[1 0 1 56 0 -7 -14 -10 -7 3 -1 5 -45 14]
[28 -7 60 3 -3 71 -57 -56 -7 -33 -1 -18 -27 -19]
[1 0 1 3 0 -7 -2 -1 -7 0 -1 5 -22 1]
[1 0 1 3 0 -7 -4 -1 -7 -11 -4 40 -22 -85]
Give the top-left entry.
A: 1
Give the second largest entry.
A: 60
The smallest entry in the last column: -85
Give the last entry in the row that holds the largest entry.
A: -19
The first entry of the largest entry's row -> 28
The bottom-left entry -> 1
The second entry from the end, reading row by row is -22
Give the second entry, reading row by row.
A: 0
The bottom entry of the column that holds the largest entry is -7
The top entry of the column that holds the largest entry is -7
Give the 2nd smallest entry.
A: -57
The fourth entry in reading order is 56
The entry just right of 56 -> 0
Give the entry directly below the largest entry.
A: -7
Give the entry directly above -56.
A: -10
The third entry on the main diagonal: 1
The entry in the top-right corner -> 14
Give the third-last entry, reading row by row.
A: 40

grid =
array([[-13.584,   6.006,   1.623,   2.283,   3.288,  -7.114,   5.516,
         -6.271,  -2.284, -12.879,   4.242,   6.955,  -5.036],
       [-20.603,   3.567,  -1.489,  11.040,   2.806,  -3.158,   4.435,
          0.104,  -2.314,  -8.162,   0.800,   5.601,  -4.984],
       [-13.401,   3.047,  -0.118,  15.215,   7.968,   8.697,   5.996,
          5.989,  -1.462,   2.691,  -2.085,  -5.699,   3.715],
       [  9.518,   1.802,   3.467,   2.979,   8.869,  15.526,   7.507,
          2.485,   1.834,   9.341,  -1.289, -10.785,  12.811],
       [ 13.263,   6.216,   4.597, -11.417,   5.369,   2.078,   9.628,
        -13.125,   1.139,  -4.626,   4.278,  -0.259,   5.030],
       [-14.319,  -3.058,  -3.457,  13.438,  -2.740,  -1.197,  -5.896,
         13.770,   0.685,   3.007,  -0.169,   5.273,  -4.287],
       [ -2.292,  -2.157,  -1.852,  -2.734,  -6.674, -13.699,  -6.846,
          1.514,   1.539,  -5.044,   4.223,  14.571,  -9.967],
       [  9.487,  -3.915,  -2.219,  -4.832,  -9.682,  -9.033,  -9.627,
          6.458,   2.727,   2.021,   3.769,  11.320,  -5.182],
       [-11.940,  -1.538,  -3.287,   6.918,  -5.835,  -9.581,  -5.378,
          6.536,   0.238,  -2.783,   1.838,  12.391,  -8.151],
       [-11.825,   5.417,   0.468,  -0.089,   3.490,  -7.633,   4.091,
         -9.125,  -1.911, -14.602,   5.005,   8.105,  -6.474],
       [  6.855,  -0.240,  -0.181,  -8.720,  -6.687, -12.835,  -4.239,
         -1.774,   3.504,  -4.371,   4.594,  13.676,  -6.907],
       [  4.255,  -4.575,   0.867,   9.391,  -0.242,   8.816,  -4.736,
         15.960,   3.349,  15.562,  -2.808,  -5.471,   5.580],
       [  5.091,  -1.609,   1.291,   8.289,   3.782,  12.602,   0.017,
         12.953,   3.167,  14.738,  -3.470, -10.159,   8.991],
       [  0.446,   7.361,   3.193,  -7.407,   4.356,  -4.241,   9.318,
        -15.196,  -1.642, -11.219,   5.121,   5.326,  -1.840],
       [  0.282,   9.394,   4.355,  -3.435,   9.788,   3.148,  13.300,
        -15.282,  -1.735,  -8.503,   2.723,  -2.364,   5.771],
       [ 19.109,  -2.342,   1.418,  -8.909,  -8.128,  -7.205,  -7.543,
          4.005,   4.517,   4.712,   4.649,   8.450,  -1.316]])
The entry just right of 3.167 -> 14.738
Read off the entry just left of -1.609.
A: 5.091
Read off the third largest entry.
A: 15.562
The entry just left of 9.318 -> -4.241
The entry just left of 4.597 is 6.216
The entry just right of 5.601 is -4.984
Read off the entry just right of -3.287.
A: 6.918
Read off the second entry in reading order.
A: 6.006
Read off the 4th entry in reading order.
A: 2.283
The entry just left of -4.736 -> 8.816
Read off the minimum.
A: -20.603
Read off the entry just left of -9.033.
A: -9.682
The entry just left of 4.223: -5.044
Read off the 3rd smallest entry.
A: -15.196
The second largest entry -> 15.960
Read off the 1st entry in reading order.
A: -13.584
The third entry in reading order -> 1.623
The entry just left of -15.282 is 13.300
The entry just right of 0.800 is 5.601
Read off the entry just right of the largest entry.
A: -2.342

array([[384, 772, 118, 720, 664,  19, 712],
       [111, 387, 601, 408, 428, 437, 434],
       [302, 467, 240, 422,  31, 424, 445]])
The entry at the centre -> 408
Read off the smallest entry.
19
The entry just right of 428 -> 437
Read off the fourth entry from the end, reading row by row.
422
The last entry of the largest entry's row is 712
The entry directly above 467 is 387
Read off the entry just right of the largest entry.
118
The entry just right of 118 -> 720
Read off the last entry, reading row by row.
445
Read off the entry just right of 384.
772
Read off the entry directly below 437.
424
